Each row comes from the steps of one walk. Every step used is in the known rows, and no mark comes twice. Write the walk behind each row, first mark first.
Each row is shifted at random along 8 fixed directions that mean nothing.
Known rows:
T, Y, W, G, P, D: [-100    8  156   32  179 -167   71  351  -42  -18 -344  322 -169  166
   37  -90   29  285   28   77   59  250   -1  336  188   87 -134  115
  -84  -14   80  103   30  -64  -60  187 -141   -6 -157  176  -57  152
 -188 -217 -297   -4 -244 -170 -156    0   95   11  138  332   91  156
    2  188]
D, Q, E, K, Y, W, P: [ -68  -95   37 -336 -201  415   56  145   20  -44  -39  486  251    9
   23  -75  251   29 -289  -11  -71 -204 -115 -316  113  160   41  338
  447 -281 -177   24 -106 -167  -61  337 -102 -141   89   16   -5   88
  208 -245   41  253 -267  -80   97  -33 -182  163 -168 -112  189 -185
   10  236]
U, K, Y, Q, D, G, P: [  84 -150   85   32 -312  395  193  283  121  -13 -144  230 -113  -91
  161  128  -53  175  127  -68    9 -133  164 -285  115  191   54   65
   19 -133 -119  189  -24  -50  -39   48   49  -86  128   33   82   37
  -59   30   38  220  134  -70  -31    1  -10   39  -62  114  253 -308
  114  -62]
G, D, P, Q, Y, U, K, T: [ -49  -25   42   52  -47  336  285  200  -57 -103  -75  237  -38  336
  228   23  178  128   23  139  -96  -67  -29  160   94  137  153  415
  419 -310 -113 -107  -51 -327  -57  429   73  -73  -43  -90  209  173
 -215  -90   83  165 -135  -54  -72  255  126  183 -261   29  121 -303
  -50   87]
U, Y, W, E, K: [  67 -187   -4  -49 -242   63  256  413   97 -241 -143  207 -133  -63
   25  239  -50  274  137 -223  171 -101  293  -30   91  247   10  -46
  -29  -82   11  217   62  -21   81  -22   37   29 -118    7  134   46
 -194   78  -50  122  198 -240   46 -202  127  152  140  295  232 -123
   41 -110]
D, Q, P, G, Y, U, K, T, W, E: [ -27 -228   28 -260 -188  117   22  102 -106 -128  250  223  -95 -135
   22   28 -262 -206  -57 -112  190 -199  -11  -78 -164  191  138 -114
  235  -65 -154  134 -223  -39  130  -29   14 -118 -104   -4  155  -46
  204   -7  230  204  -19   88  215    7 -170  434  -84 -130 -147  -33
  -69    7]
G, P, D, Y, Q, E, W, T, K: [-121   17   34  161  281 -503  -94  116   60 -121  -25   27   39  262
 -164 -247  221  309 -333   94  -42  -74  160  330   56 -157   92  106
  -77   -9   49 -143 -111  -14 -169   48 -140  -57 -100   -5 -310 -128
   40  -83 -186 -211  196  349   16  115  133 -370  213  306 -246  584
   84  223]
K, T, Y, W, E: [-130  -53   31 -239  -42    6  -24  328   37 -176   88  369 -115  -42
   46  137 -127 -129 -258  -47  213  -99   96  -35 -127  139   20   64
  265  -46  -84   57   -2 -187  214   65  -11 -146  -84  -49  228  -40
  143 -224   63  233  -85  -68  113   66 -196  283   49   39  -74  112
   -8  214]
Q, D, G, Y, W, E, K, T, U: [  25  127 -186   67  124 -174   -8 -185   68    1    9 -133  118  -10
  -74   52   94  -58  -73  -16  -25   76 -100   66    4  -27 -167  -26
   62  131  129 -103   73  118  159  -30   20  202  -15   -3   49  -79
  -59 -141  154  -43   96  -52  -15   14  104  -34  108  -14 -152   50
   65   39]
P, Q, D, G, Y, W: [ -45   50 -156  147  396 -244 -289 -304 -101   54  181  -90   14  195
  -28 -114   94  -58  -21  215 -123  136 -147  172 -110 -122   13  108
   79  115   23 -212   56   91  -69   15   -6  128  -82   10   -3   62
 -114   86  -45 -151 -158  244  -83   98   -9 -190  -12 -200 -117   94
 -117   66]
E, P, G, Y: [ -62   91 -181   74 -147 -156 -143 -163  128  107   48 -180  240   54
   44  100  243 -109   54   -4  -67  -68  -48  -88  106 -135   59  171
  -23  177  -36 -110  149  153  187   -8  146   15  121  -82 -175 -135
   11  150  103  -78  -84   80   91  -43 -289 -286   42  -18   35 -119
   12 -210]
Y, W, P, G, D: [ -26 -249   84   70   77 -145 -123  214  -41    8  -23   49 -161    5
  -84  -36  -39  198  287  -21  112   97  104  179   32  -94 -115 -226
 -359   49  -10  106  106  113  -68  -38  -28   -1  -79  138    1  -88
 -101  189 -190 -214    9  149   58   40  -68   29  176  198  112    6
  -71 -108]
G, D, Y, W, E, K, T, U, Q, P: [-154  -15  -82 -137   66  192   18  164  286 -106  -77  357  257  230
   75 -103  337   35 -414  179  -77 -218  -52  -10   95  168  151  571
  431 -150 -120 -241  -50 -234   -5  297 -120  -64   37 -129   -3   -2
  128 -347   75  275 -120   66   22  249 -182  -74 -118  104  -95   77
  114  451]
G, Y, Q, D: [ -69  137 -185  131  -92  208  129  -16  314   48 -106  -33  209  251
  250   28  363   60   10   87 -140  -42 -103  -90   98  118  140  509
  240  -94 -199 -258   44  -55   41   91  127   32   84 -125  -20  135
  -59   53   38  227  -64 -111  -67  157 -216 -153 -200   12  277 -366
    2    2]
T, Y, U, Q, E, G: [ -48   36  -10  -88 -167  192  -95  126  253  -47  105   76  229   15
   73   38   83  -63 -272   42  -23 -140   82 -191  -99  104   38  277
  229 -110    0  -47  -21 -120 -118   37  -30  -23   63 -139   25  117
  123 -174   -8  210  -10 -112  -59  108 -259  -85  -98  -77  -21  101
   -6  235]
P, D, Y, Q, E, G: [ -30  -12 -101   34  -56   -2 -131  -59   30  126   15  -38  117  192
   93   51  193   29  116  110   14  -78    3    2  101  111  154  278
  -29   29  -47  -16   24   51    4  -18    4   61  -30 -123  -71  122
 -168  189   40   -6  -66   59  -68  -21 -171 -198  -68  -77   73  -93
   -1 -135]
P, D, G, Y, Q, E, K: [  69 -107   72  204    5  -56 -231 -220 -319  -49  378 -193  301   39
 -264  -62   70  129  168  -30 -147  132  -54   23   28 -318  -92 -218
  -83 -220  130   64   62   88 -417 -106 -102   55  -70   41   -7   49
 -196  334 -125 -411   45  174  -57   22  120   81  -50 -198  135   15
 -259 -186]
W, E, K, T, Y, U, Q, P, D, G: [ -91   61  -87  -24   44   68  198  207  270  140 -331  155  119  383
  231  -15  366    5  -55  112  -82 -148  -85  235  115  259    0  620
  377  -32  -77 -171  -67  -47   85  294   74  173   29 -158  -10  162
   10 -214  189  308 -126 -170 -139  231  -18 -119  -76  177  -67 -116
  245  283]
G, D, Q, E, W: [-183 -193   53   40  260 -220  -63  -36   68  201 -159   76  -39  356
  -35 -336  279  164  -36   43 -164 -123  -72  308  -44  -60  -69  250
   99   24 -170 -234 -136   -6 -142  346   85   90   61   92 -259  -11
  139 -105  -23  -10  -38  328   55  205   -4 -301   15  106 -285   96
  129  182]
Y, Q, E, G, D, P: [  28 -199  162 -115 -102  255  -65 -207  -56  313   24  -40   77 -140
  -94 -190   -6  -31  249  -66  -70   40 -164 -154  -57 -126 -233 -248
 -159  -93 -168   26  -65  180 -229   39   52   29  158  186  -89    4
  194  140  -18 -104  -58  131  156   41  -53   75  -66 -195   36 -284
   48  -83]
T, K, Y, D, Q, E, W, G: [   2  132 -218  210  -76  -64  -41  200  273   40  -82  -61  -96   52
  144   92  191   53   58  -44   90 -167  129 -164  -77   61   13  114
 -224   44 -197   -1   -1  136  177 -135   82  104  -46 -139  -51  -15
   60  174  169   24  200 -167  -85  -10  -59 -236   25  129  216  -25
   75  -89]
T, Y, Q, P, G, D: [ -73   44  216   12  161 -151 -160 -260 -128  290   96 -187   83   41
 -112 -258  -78 -216  123   28  -99  211 -198  141 -138 -278 -278 -171
  -21   52   51  -90   -4   50 -295   44   24   48   88  169   -2   32
  133   -5  -61  -67 -203  124   36  255   -7   16  -23 -170 -233   96
   18  160]
Q, Y, W, T, U, K: [ -66   81  -57 -109 -222  -67  246  225  134 -335   49  184 -115  -28
  187  302 -255  -18 -202  -93  186 -106  205    1  -69  288  234   77
  283   42   73  182  -30 -205  309 -119  100  -44 -173 -168  173   85
 -109 -208  138  334    6 -295   31  -75    2  161   -6  191  -95   72
   36   71]
W, G, P, Q, Y: [  52  249 -267  112  221 -102 -277 -284 -115   36  237 -219  273   80
   -8  -65  297 -110   29  209 -157  171 -168  -70   -7 -273  -22  112
 -111   23   78 -294  188   14  -69    5  -85    7   49  -97  -58   28
 -100  151 -106 -357 -247   33  -16   47   77 -237  -23 -172  200   28
 -133   33]
U, Y, D, G, P, Q, E, K, T, W: [  41  -81 -135  183  228  -69  -86    1  233  169 -177 -157  -47   95
  -88 -191  301  275  174    6  -53  -96   51  -34 -157 -212 -403 -133
 -187   28  -92 -108  162  196 -136  178   86  204  162  165  136  -87
   88  -72  -14   -6  378  180   20  223   92 -270  172   35   15 -143
  129  134]
Y, Q, D, G, P: [ 105 -118  106  -39  225   25   20  -30 -174   93 -141   46 -330 -149
  -46  -35 -264   29  123   35   31  123   39  106  -60  113  -16 -254
 -306   92   16   86 -148   83  -75 -221  -73   58  -35   43 -131   67
    7  126 -111 -172   36   76 -118 -171  299  -21   94   39  -62  117
   91  -37]
D, Q, E, P, G, Y, U, K, T: [ -47 -117  232  -75  -56  133  256  -98  -24  163 -177   84  147   85
 -105 -304  104  130 -225  -75 -183 -107 -121  146   71  -16 -219   71
  434 -141   63  -77 -218 -113 -273  469   10   36  144  263  -96   18
  147 -432    7  165  110  134   46  124  106   61  -25   -5 -359  -12
  113  210]
D, P, Q, Y, U: [  44  -32  -20  -61  104 -163  194  -38  147  -96  -80  -59 -244   78
   88   -5  -89  -36   -2   42  -64  -62   41  222 -150  132  184    9
  -40  109  -12 -101 -119   54  187   98  231  107   -3 -103  -48   12
   22   64   59   46  172  -16  -25  -92   76  -83  -33   87 -216   14
  -36  -88]
P, D, Q, E, G, Y, U, K, T: [  14  125  -38  222  100 -130  173 -223  214  213 -162 -328   43  169
   21 -118  130  -14 -143   26  -74  -60  -63  214  -18  -29  -52  132
  136   73   60 -238  -99   75   72  120  156  218   15  -46 -113   -9
   27 -156  147   33  286    3  -57   65  179 -248   29   26 -319   22
  190   26]
W, P, Q, Y: [ -28   69   41 -313 -201   -9  -77 -109  -85 -142  264   79  276  -99
  -30   23  -13 -241 -241  -20 -139 -118  -36 -237    0 -126  178   85
  225   36  107  -53   52 -127   26  111  -35 -260  181  -45  -56  -89
  168    0  -98   96 -288   20  248  -97 -209  -13  -92  -97    0   80
  -76   72]
E, G, D, P, Q, Y, U, K, T: [   0 -151  107  112 -192  -13  175  224  230  -91 -101   28  -56  225
   80   39  157  217   14  -15  -86 -222  211   91   56    4  103  202
  106  -47  -48  -20   53  -83   39  422  174  -78  125  -31   41 -119
 -130  -41   25  149  226  129   59  172  -69 -198  -41  208  -50  -88
   75  -54]
W, G, P, Q, D, Y: [  55  104  -33   51   58 -154  -49 -289 -200  110   59 -244   29   -1
   24  -82  -39 -221  255   34 -106  193 -168   60   68 -158   12  -86
 -128  154   76 -108   29  110    3  -25   54   -8   86   95  -56   -3
  -59  244  -30 -135 -236   14   44  -69   30  -41  -16 -149   12 -114
  -23 -198]
W, P, G, D: [  -5  216 -190  116  208  -45 -209  -57 -147   67    5  -64  178   66
   21   35  229    1   13  196  -10  172 -111   41  175 -114   37  162
 -233   16   89 -146  126   30  -17 -193 -217   16 -129 -159 -178   38
 -122  180 -143 -384 -312  -36  -89  -66  118 -185   52   31  259  150
  -47   30]
Y, D, G, P, Q, E, K, T: [  36 -120   10 -104 -231  258   37   54  -10   24   13  149  140  -50
   41   28  152   17   44  -98  -79 -251  -56 -322   68  -62   -5    4
   90 -125 -190   79  -23   90   -4  130   46  -74  194   29  -16  -80
  230  158  132   60  -71   71  134  -63 -110   12 -114  -68  184 -330
   97 -103]
K, Y, U, Q, P: [ -17 -145  515 -130  124  153   51   12  -84   18   11    0  -85 -164
 -324 -296 -289   14 -433 -125 -184  101  155   93 -222 -125 -277 -269
  301 -163  234   11 -139 -316 -495  216  -72  -82  197  246   43  -21
  215 -478 -261  113  286  135  -65  150  183  148   76  -98 -466  423
    5  377]
D, Y, Q, E, W: [-179 -156 -231  112  179 -111 -113  194  291   20 -116  204   15  467
  124 -125  487  350  -98  173  -37 -279   97  181    3  216  166  576
  151  -47 -248 -224  -37  -84  -57  247   39  102  -22 -118  -96   70
  -78 -102   52  123  162  298 -102  230 -247 -360  -16  149  -51   15
    0  163]
Q, E, W, P, D, Y, U, K: [  13  -48  -75  133    3 -389  247 -120  138  286 -267 -395 -302   26
   66  -27 -207  -87  317 -111  152 -102   49  378  -54   97  -43 -207
 -221  371   81   -3 -116  273  232 -167  323  296   -1   73  -54  -66
   -3   52  261  103  370  -28   86 -112  148 -111  236  234 -452 -125
  278 -234]
U, K, Y, D: [   6   10  125  297   65 -100 -155   -6   -2  -32  293 -246  -80 -109
 -178  -13 -249  -91  -68  -72    9   47  201  -72 -327 -374 -254 -347
   -4  -88  100  -14  160  -96 -272 -129   72  -26   47   69  306  -99
    2   29  -65  -61  352   59   -3  223  120   40   86  -78  -91  174
  -78  124]
P, D, Q, Y, U, K, T, W: [ -22   -7  -17 -187  -48  -22  122  -17  112  -69   53   34 -229    4
  113  119 -287 -240 -116   11  166 -232   79   32 -243  210  161   24
  235  130  -52   33  -94 -142  349   49  146  -63  -28 -154  239   -4
   67 -227  261  376  164  -46   74   89  -69  124  -87  -31 -306   -2
   94   68]
W, P, D, G: [-106   21 -239  122  360 -451 -235  -53  123  167  -58  -58 -108  259
  125  -26  114 -144   92  237   21  -34  -80  353  -76  -13   99  257
 -175  308  -41 -222   54  214  254 -108   99  185 -100 -198 -154  -21
  -15  167   79 -132 -158  115  -38   70  -51 -369  115  167 -149  140
   94   86]
E, G, P, D: [  42  -68  242  -56   -5 -371 -230 -283  -98  185  132 -310   12 -251
 -308  -94 -252 -203    2 -141  -37   75   66  -10  -85 -395 -205 -493
 -316  287  195   41   93  208  -26  -84   45  -91  217  173 -213 -304
  179   79 -134 -254   85  250  240 -119    8 -244  259  -24 -334  299
  148 -123]
E, W, P, G, D, Q, Y, U, K: [ -25  -31  -63   18 -112  101  -59   24 -191  -12  153  110  159  161
   90  -13  143   -5  133  108  -40  -84 -103  -41  163    2  154  274
  112 -118  -63  -29   22 -165 -160  151 -120 -170   -6  -38  -15   21
 -163   34   68  -56 -308  161   38  177  -67   30 -202  -37  157  -75
  -98   23]
D, G, Y, U, K: [  66  174 -113  113   -5 -154   51 -482  281  -12  212 -312  228 -358
  -76 -117 -311 -242 -297  -48 -108  -29 -221 -179 -137 -186  -79 -328
   49  132  141 -181  -29  251   56 -222  128  142  117   46  -32 -220
  315 -235  169   45  321   45  110  -24  -37  -41  -26  -81 -388   72
   -6  108]
G, Y, D, Q: [ -80  114   85  -50 -133  251  476   69  176  -71 -338  213  -47  -12
  236  -31  -66   -7 -127  -71 -128   14 -215  -43  198  215  199  236
  213 -118 -172  -57 -175  -73  130   54  114  -28   26   18 -162   81
  195  -72   20  307 -183 -260  -64 -152  -53  137 -276  131  146 -269
  -23  -11]
Q, D, Y, W: [ 145   84 -134  -32   32  -30 -119 -219 -212  -48  145 -170 -270 -280
    3  273 -378 -145  156  -12  250   96  156 -170 -114  168  169 -359
 -260  191   85  206   17   73  209 -488  -20   -2 -161  -84  175   67
 -197  229   69  -60  167  -50  -78 -321   62  106   98 -237    0   -2
  -40 -358]
W, G, Y, D: [ -84   10  -43  334  -13 -378 -315   15  218 -189  365 -189  161  -24
  -76  -47  -30  -42  -91  -36  -60  -13   30 -105 -151 -383   31  -89
 -127   17  -68 -110  213   98  -96 -169   47 -126   44   14   18 -225
   81  200 -130  -81  121  168   59  170 -368 -159  -30   65  104  174
 -243   15]
Q, D, P, G, Y, W: [  67 -122   23   -9  -61 -171 -248 -304   62  117  176  -76  128 -141
 -157 -141    7  162   83  -67  -67    1  -10 -249  -43 -170 -148 -284
 -103  124  -13   77  108  255 -119   28   -4  -65  160  300  -26 -151
   13  -10  -88    8  210  329  161   21 -274 -163   90 -137  -61  -59
  -28 -123]

Which walk is each row?
[ -36   84 -109  178  364 -437 -231  -39   -2 -194  101  -19   -4  205
  -53  -59  163  219 -193  173  -23   62   68  151   38 -109  212  123
 -145   57   27 -101   82  -32    5  -43 -155  -66 -181 -130 -184  -63
 -159   21 -189 -278  -15  297 -117   58   39 -351   40   88   -5  466
 -110   90] -> P, G, D, Q, Y, W, T
[ -22   40   42  -91  -88  116  254   77   61   59 -321   52  -31   16
   60  -36   61  -40   60  -78  -54   54 -209  107  125   98  -96   63
   20  -24  -70   58 -106  130  191  185  123  173    4   23  -93   59
  122  -61  116   90 -181 -344  -17 -160   66  135  -85   68   52 -218
   54  -44] -> T, W, G, D, P, Q, E, K, Y, U
[  81   53  289 -164   89   67  -39 -158 -137   76   59 -164    6 -354
 -302  -92 -312  -89 -164  -61  -17  223   36  -40  -48 -239 -308 -489
 -147  114  364   67  114 -172 -169  -69 -194  -97  177  215   44 -190
  101 -390 -198 -117  124   58   49   68  170  116  154  -35 -282  316
   37  181] -> K, T, U, Q, Y, W, P, G, D
[  -5  -64 -217   29  -73 -206  -73   20  345  -16  -36 -161   77  112
   27   33  349   33   89   -3  -47 -182  114  -72  -39 -100  103  149
 -165  170 -144 -188  103  272  170   89  183   -9  112  -21 -152 -147
   68  348 -103  -11  134  112  229  -79 -283 -345  160  146  124 -137
   47 -189] -> G, Y, W, E, P, Q, D
[  12   58 -132  -39   88   54   43    3  329  100 -215   71   67   33
  140 -182  199  112    7  140   -7  -37 -149  -73   45   98  -26  168
 -175   38  -50 -143  -25  124    4   76  -55  116  -20   48 -128   53
  108 -131  -46   77  -35  -70   16   66  -47 -175  -18  135   30  -30
   53  224] -> T, U, Y, W, P, G, D, Q, E
[ 101  110 -195 -191  119   42  -83 -271  -51  280 -149  -62  -17 -117
   47   12   70 -185  141   86    5   -2 -116 -178  -25   62 -128   17
  -83  245   24  -66   63  219   61  -31  -42   91   79   85  -56   73
   28   53  -17   20 -193  -21   97 -173  109 -180  121 -143   -3 -104
  204   44] -> U, Y, W, E, P, Q, D, G
[ -23   36  -49 -129 -168  501    0  141 -181    5  -13  305   59 -129
   77  162  -12  -24  -43  -39  111  -11 -103 -288   62  189   28  124
  226 -223 -213  201  -36 -148   33 -208 -178  -92  -77  -66  105  178
   68  -51  117  153 -281 -272  -92 -116  -34  331 -195 -160  404 -280
  -20   38] -> U, Q, E, K, T, W, G, Y, D, P
[ -74   58   83 -259   10  -16  -61  -34 -176   16  -80  247   13 -171
 -112   38 -142 -157 -228  -65   77    6 -136  -47   53    8  -72  -74
   96   80  -37  127  -16  -27  245   -2 -151 -128  -11  -12  -79 -112
  200 -274   73   43 -297  -94   97 -145   13  119   15   -6  -66  155
  136  144] -> E, K, T, W, G, D, P
[ 190  -73   77   -2 -356   38   27  137  293 -194  150 -241 -262 -334
   26  332 -362  -81  100 -233  178 -215  414 -379 -268   61  117 -392
 -311  152   23  249  100   36  220 -291  159 -131  130 -117  217 -231
   39  133  111  200  616  -25   46  -10 -175   14   72   16  -47   36
   16 -275] -> K, T, U, Y, Q, D, G
[-169 -289  134 -163  -49 -258   26  235   98  -76 -159  355   40  136
  -68 -126    5  169 -108  -46  -40 -178  -37  265  124  110   82  174
   92   83  -35  134 -126  117   34  129  -15   33  -26   69 -233  -29
  134  -82  -79  192 -146   82  101  -82 -193  -62   27  336 -131  126
   46  164] -> T, W, P, D, G, Y, Q, E, K
[ -35  -58    6  181  -11 -345  -62  157  225  -13   12 -123  -65  299
   87  -22  213  168  269  -22   -6   -1  151  141 -122  -96   -6   82
 -133   20 -162   -7   75  127  -45   55  167  -25    3  -11   17  -13
  -87  234  -63   31  134  119  -11  294 -223 -177   48  108  119    5
  -38  -80] -> W, T, Y, Q, D, P, G
[ 119  -28   53    7   35 -131  185  205  209 -124 -194 -109 -320 -193
  -91  192 -245   36  -71 -123  147    7  310  144  -93  108  -37 -270
 -272  240  165  106   38  -59  292 -165   70   95   33  -93   -6 -149
  -17 -191   48  -23  402 -197 -101 -151  263  -97  250  330 -196  216
  197  -33] -> E, K, T, U, Q, Y, W, G, P
[ -99  105   25   57  -41 -127 -146  151 -175 -224  163   65   -3 -107
 -115  210 -185 -136 -205 -117  138   51   42  -42  -28 -104    8  -81
  108   -3    5  162  133 -146  143 -218 -119 -154 -111  -86  132 -103
   -1  -51   24   12 -145 -123  -42  -71  -87  190  -13  -13  127  208
 -119   19] -> E, K, T, W, G, Y, D
[-111  123  226  -71 -191 -127  -89  -84   -4  -17  279   91  231 -152
  -91 -123 -164 -242 -281 -134  -99  -11 -119 -243  -65 -336 -183 -164
  310  -68  -22   58   40  -11  -90   74   18 -220  172  181   61 -218
  324 -185   83  167 -160   89  216  237 -227  117  -98 -124 -118  158
    6  230] -> W, T, K, Y, D, P, G
[  -3  -24 -172  -37   22  -28 -290  -32  108  107  145    9  -64  -91
  106   55    8 -273   10  113  150 -149  -75 -241  -72  -16  222   46
 -228  141 -230  -39   -6  179  296 -211   51  -30  -25 -174  -97 -127
  223  259  198  -93 -126  121  100  -72 -264 -128  -40 -115   61  -42
   24  -88] -> K, Y, W, P, G, D, Q, E
[ 120  209  -10  -48  -36 -224  298 -322  247   89 -262 -343  -50 -235
   80 -112 -219 -263  -20  -69 -106   45 -198    1   92   14   79 -182
 -211  352  108 -136 -114  293  280  -70  179   75  215  105 -253 -165
  257  -22   51  128   90 -133   80 -280  -15 -173   19   95 -272  -36
  172 -158] -> W, G, P, Q, D, Y, U
[  70   88   -1  123  -37   77  171 -314 -108  174  -69 -442   42  -20
   25  -50  -22 -148  349  -39  -93  219 -207  139  118  -89  -84 -186
 -189   23  107  -81  -33  176  -28  -18  195  240   28   58  -23   55
  -76  256   86 -191  -28  -98  -34 -101  107  100  -78 -210  -54 -309
  -71 -375] -> P, Q, E, G, D, Y, U
[ 157  130 -144 -123 -252  207  281 -299  215   78   96 -287  -53 -209
  167  159 -171 -347   68  -84   38 -206  -44 -272 -225   51   71 -187
  122   98  -88  -93  -35   87  368  -23  349   40  188 -122  220 -105
  204    0  409  237  307 -142  192  -24  -12  127 -112 -191 -154 -443
  125 -213] -> D, P, Q, Y, U, K, T
[-137 -105  170   -9   40 -103   30  277  -43 -256  -44  177 -216  -39
  -40   -6 -284   34 -128  -46  134   70   35  234   44   81   39  -94
   28  -19   20  131   -5 -188  120   79  -56 -132 -104   57  163 -123
  -25 -290  -40  134   33   40  -65  105 -194  310  -21  110 -153  204
 -173   60] -> K, T, W, G, D, Y, U
[ 121   38 -119 -164 -134  191   -8  -78  170   94 -134   34   93 -203
   70   56   14  104   29   34   49  -72   66 -340  168  214   91   28
 -138  164   52   84   65   92   48 -181 -155  -68  126   67  -64   -2
   -8  -67  -91  183   89   -9    6 -170 -215 -162   58   12  156 -120
  116  -58] -> U, Q, D, Y, W, P, G
[-101  -79  -16   -7   54   24  -11   59  -35  -91   23  105   41   57
   26  -44 -158 -115  -24   62   40   16 -130  215   30  147   81  146
  136  -36  -12   11 -107  -77  -20  -88  -55   99 -136  -79   44  141
   -5  -84   88  109 -211 -124 -110   37  -49  181 -157   15  -84   29
  -53  152] -> T, W, G, D, Y, U, Q, E, K
